Here is a tiny trained network, its code and every weight. The questions are about switching its units off for an input and a class, where a switched-off unit gives its printed mean instead of its output.

import numpy as np


def w(rows, s, z=0):
    codes = np.array(rows[::2]) - 128.0
    scale = np.full(codes.shape[1], s)
    scale[-1] = z or s
    return codes * scale


def f(y):
    return y / 2 * (1 + np.tanh(0.7978845608 * (y + 0.044715 * y**3)))


def log_softmax(a):
    a = a - a.max(-1, keepdims=True)
    return a - np.log(np.exp(a).sum(-1, keepdims=True))


def net(x, mask):
    res = np.array(x, float).reshape(1, 5) / 4 @ E
    y = f(res @ A[0][:, :-1].T + A[0][:, -1])
    res = res + np.where(mask, y, B[0][:, -1]) @ B[0][:, :-1]
    return log_softmax(res[-1] @ U[:, :-1].T + U[:, -1])


A, B = {}, {}
E = w([
[148,183,18,216,76,135,121,70,189,196],'x0',
[230,173,61,152,181,181,180,146,7,106],'x1',
[105,109,78,62,191,173,76,174,129,249],'x2',
[85,110,74,204,182,204,54,138,175,2],'x3',
[221,60,165,93,96,239,86,62,123,143],'x4',
],0.0075)
A[0] = w([
[209,110,163,125,105,185,80,96,171,161,37],'n1',
[202,209,26,164,189,172,159,192,2,141,31],'n2',
[79,211,40,124,180,42,176,158,108,129,105],'n3',
[95,134,84,191,95,147,147,54,182,196,19],'n4',
[182,163,101,159,161,143,186,117,28,85,67],'n5',
[102,88,205,29,193,139,99,239,99,103,52],'n6',
[42,51,151,115,95,86,102,79,191,152,48],'n7',
[235,63,107,83,126,175,70,55,102,118,26],'n8',
[169,144,130,107,60,26,140,112,75,196,84],'n9',
[95,112,139,111,217,172,97,183,127,213,84],'n10',
[206,49,134,121,94,173,70,51,131,104,66],'n11',
[212,60,135,121,92,238,132,60,69,144,138],'n12',
[54,107,158,102,67,110,73,115,234,114,46],'n13',
[112,89,36,72,228,129,56,217,135,226,73],'n14',
[73,113,87,164,184,157,39,101,193,75,102],'n15',
[84,120,135,101,85,87,92,171,219,124,79],'n16',
[147,204,81,165,63,131,129,107,174,193,102],'n17',
[139,206,68,166,103,110,92,52,143,179,74],'n18',
[152,201,52,199,107,155,90,117,143,172,100],'n19',
[46,161,119,104,168,47,147,203,89,97,61],'n20',
[121,141,67,66,185,159,101,159,160,205,54],'n21',
[161,124,34,184,78,120,100,60,201,166,113],'n22',
[105,95,79,118,184,131,63,164,124,230,102],'n23',
[130,111,73,137,172,165,85,121,140,39,95],'n24',
[99,140,67,205,124,31,156,201,129,139,75],'n25',
[181,137,202,232,17,56,185,72,100,10,40],'n26',
[150,150,146,86,111,92,234,132,130,209,112],'n27',
[81,78,73,154,145,151,87,115,147,80,63],'n28',
[87,243,95,163,160,86,167,225,82,123,65],'n29',
[105,65,187,87,200,136,138,186,28,88,99],'n30',
[89,146,116,200,157,147,70,120,168,26,115],'n31',
[88,159,113,149,154,195,86,157,144,78,87],'n32',
[175,90,158,93,86,203,88,32,150,139,117],'n33',
[128,164,130,51,90,111,223,148,120,209,93],'n34',
[216,239,82,119,200,181,162,166,60,111,39],'n35',
[107,76,232,79,156,109,122,171,94,60,79],'n36',
[105,184,69,168,103,153,127,61,146,175,112],'n37',
[185,155,71,123,175,182,187,178,82,97,58],'n38',
[133,162,46,160,98,127,84,82,144,176,44],'n39',
[74,199,128,178,199,91,160,202,156,124,149],'n40',
[141,195,151,159,54,88,208,63,154,54,15],'n41',
[149,153,162,152,95,118,178,82,163,21,4],'n42',
[130,94,71,175,213,153,91,134,113,70,113],'n43',
[39,92,217,135,58,99,43,136,239,185,70],'n44',
[136,168,174,116,94,65,182,58,80,189,74],'n45',
[98,133,57,168,209,169,76,167,145,53,121],'n46',
[106,103,59,116,202,135,50,149,158,94,122],'n47',
[121,165,154,177,156,197,79,144,158,79,44],'n48',
],0.0066,0.0035)
B[0] = w([
[115,104,88,96,153,104,87,143,117,108,168],'n1',
[55,209,106,41,34,211,129,66,138,112,253],'n2',
[109,65,64,95,117,105,38,202,155,134,221],'n3',
[161,180,171,76,166,154,133,181,130,36,172],'n4',
[38,219,77,55,83,190,110,45,126,120,206],'n5',
[159,173,155,134,221,177,155,198,153,62,224],'n6',
[39,227,100,50,69,207,120,54,120,133,201],'n7',
[82,74,113,86,107,78,20,180,201,113,187],'n8',
[191,72,190,46,144,120,129,103,50,199,212],'n9',
[154,116,72,180,167,84,195,61,133,71,190],'n10',
[84,72,85,141,140,59,42,179,167,138,191],'n11',
[69,80,83,125,87,70,45,170,192,137,230],'n12',
[81,208,102,67,58,188,105,57,112,109,207],'n13',
[148,116,49,229,188,71,204,32,126,81,231],'n14',
[190,99,168,65,134,137,130,117,63,202,203],'n15',
[61,155,108,76,71,187,103,107,153,133,186],'n16',
[148,176,216,112,210,161,158,223,148,60,193],'n17',
[175,154,185,101,182,167,123,219,135,61,183],'n18',
[139,181,203,141,174,153,182,201,168,76,197],'n19',
[112,73,111,95,128,114,61,194,172,111,208],'n20',
[137,95,73,207,177,42,217,9,162,50,181],'n21',
[148,145,189,140,201,167,154,209,149,70,210],'n22',
[144,122,60,249,173,65,199,12,131,94,196],'n23',
[175,82,149,47,133,126,143,126,50,190,183],'n24',
[93,70,92,119,127,73,43,210,176,121,194],'n25',
[124,111,56,206,202,74,205,3,143,116,251],'n26',
[225,91,212,67,119,116,145,134,53,237,217],'n27',
[173,118,192,71,118,109,134,105,90,176,162],'n28',
[94,115,69,113,77,76,34,171,183,132,212],'n29',
[137,185,176,177,207,194,146,223,147,46,218],'n30',
[175,115,176,123,145,102,129,96,71,213,209],'n31',
[203,96,190,84,126,126,117,110,82,176,167],'n32',
[88,32,55,128,136,70,46,196,193,132,206],'n33',
[202,117,200,81,131,97,118,95,48,206,215],'n34',
[46,202,88,46,25,204,132,72,113,122,221],'n35',
[179,193,161,152,219,171,175,229,188,55,211],'n36',
[164,154,172,128,169,154,156,220,159,86,182],'n37',
[70,194,118,73,77,166,123,92,133,144,193],'n38',
[175,159,134,100,187,143,155,177,155,101,170],'n39',
[91,42,80,112,99,77,26,201,175,170,208],'n40',
[157,111,62,194,207,71,166,67,150,80,194],'n41',
[152,132,86,157,195,63,184,55,119,113,173],'n42',
[172,100,172,77,99,137,140,87,72,200,191],'n43',
[18,194,99,51,61,234,126,39,140,138,254],'n44',
[176,116,155,80,151,102,116,107,67,189,205],'n45',
[170,83,194,89,130,117,142,129,48,200,214],'n46',
[180,99,170,162,144,86,158,71,96,178,186],'n47',
[180,105,151,74,132,82,117,111,69,151,158],'n48',
],0.0059,0.0072)
U = w([
[46,234,102,63,51,226,119,66,134,124,117],'0',
[204,85,223,80,138,97,131,119,57,252,123],'1',
[157,190,202,126,204,180,160,255,169,8,117],'2',
[82,40,52,109,111,50,1,212,199,127,108],'3',
[141,116,44,199,180,49,218,17,142,73,123],'4',
[111,109,139,193,100,186,123,165,116,187,252],'5',
[125,119,176,184,54,132,152,155,127,126,113],'6',
],0.0085,0.02)

Each question gives the input, the list of numbers given to net, and the class t.
The units are the neurons (one row each of A and B). Each row of codes is followed by its name. A weight is (code - 128) times the scale printed after its matrix; where a second scale follows, it is the last column's (A, B and U).
mask holds one flag per neuron, in row order. A switched-off neuron (its flag False) gives its mean, the last column of its row in B, instead of its output. The means were averaged over made-up inputs and are rounded, as every weight is.
A unit's drop is (log p(t) with every unit on - log p(t) with that unit switched off) / (log p(t) with every unit on - log p(t) with every unit switched off).
The circuit of an input: a set's keep is (log p(t) with only the set's units on - log p(t) with every unit switched off) / (log p(t) with every unit on - log p(t) with every unit switched off). Starting from the 12 units with the biggest drops (on a tie, the unit counted first), units are removed one at a time, each time the one whose removal leaves the highest keep (on an exact tie, the one counted first), for as long as the keep stays at least 0.8.
circuit, biggest first: the units of the circuit, biggest drop first
unit that matters most: the unit with the biggest drop
top k neurons: the k neurons with the biggest drops, biggest first
drop of u: that unit's drop, to one decimal
input [2,-5,8,7,1], class 4: unit that matters most -> n14
input [-2,2,-8,6,4], class 4: top 2 neurons -> [n26, n42]
input [7,8,-7,-7,-4], class 0: top 2 neurons -> [n2, n5]
input [-8,-7,7,-1,1], class 2: top 4 neurons -> [n6, n36, n30, n2]
input [7,-6,-7,-1,-5], class 2: top 2 neurons -> [n17, n22]
input [6,-7,3,1,-7], class 0: top 4 neurons -> [n44, n7, n13, n16]
input [4,5,-5,3,-3], class 0: top 2 neurons -> [n2, n5]
input [7,-5,-2,7,-7], class 1: top 4 neurons -> [n31, n15, n46, n28]
input [5,2,5,4,4], class 2: circuit, biggest first -> [n19, n22]
input [1,3,8,7,8], class 3: top 2 neurons -> [n8, n12]
input [-8,8,2,0,-6], class 0: top 4 neurons -> [n2, n35, n5, n38]
input [1,4,8,7,6], class 4: top 3 neurons -> [n14, n21, n23]
input [-7,7,4,-1,-7], class 0: top 2 neurons -> [n2, n35]
input [0,8,8,0,-1], class 0: circuit, biggest first -> [n2]
input [-5,-5,-2,-6,7], class 3: top 3 neurons -> [n33, n12, n11]
input [-3,-3,-6,3,-6], class 3: top 2 neurons -> [n40, n20]
input [-8,-2,7,-7,1], class 2: top 3 neurons -> [n6, n30, n36]
input [-1,2,-2,5,6], class 3: drop of n33 -> 0.3
input [6,1,-5,5,2], class 2: drop of n17 -> 0.1
input [0,6,7,-5,8], class 3: circuit, biggest first -> [n12]
input [0,0,-6,-4,-6], class 3: drop of n40 -> 0.2
input [2,6,5,2,-4], class 0: drop of n35 -> 0.3
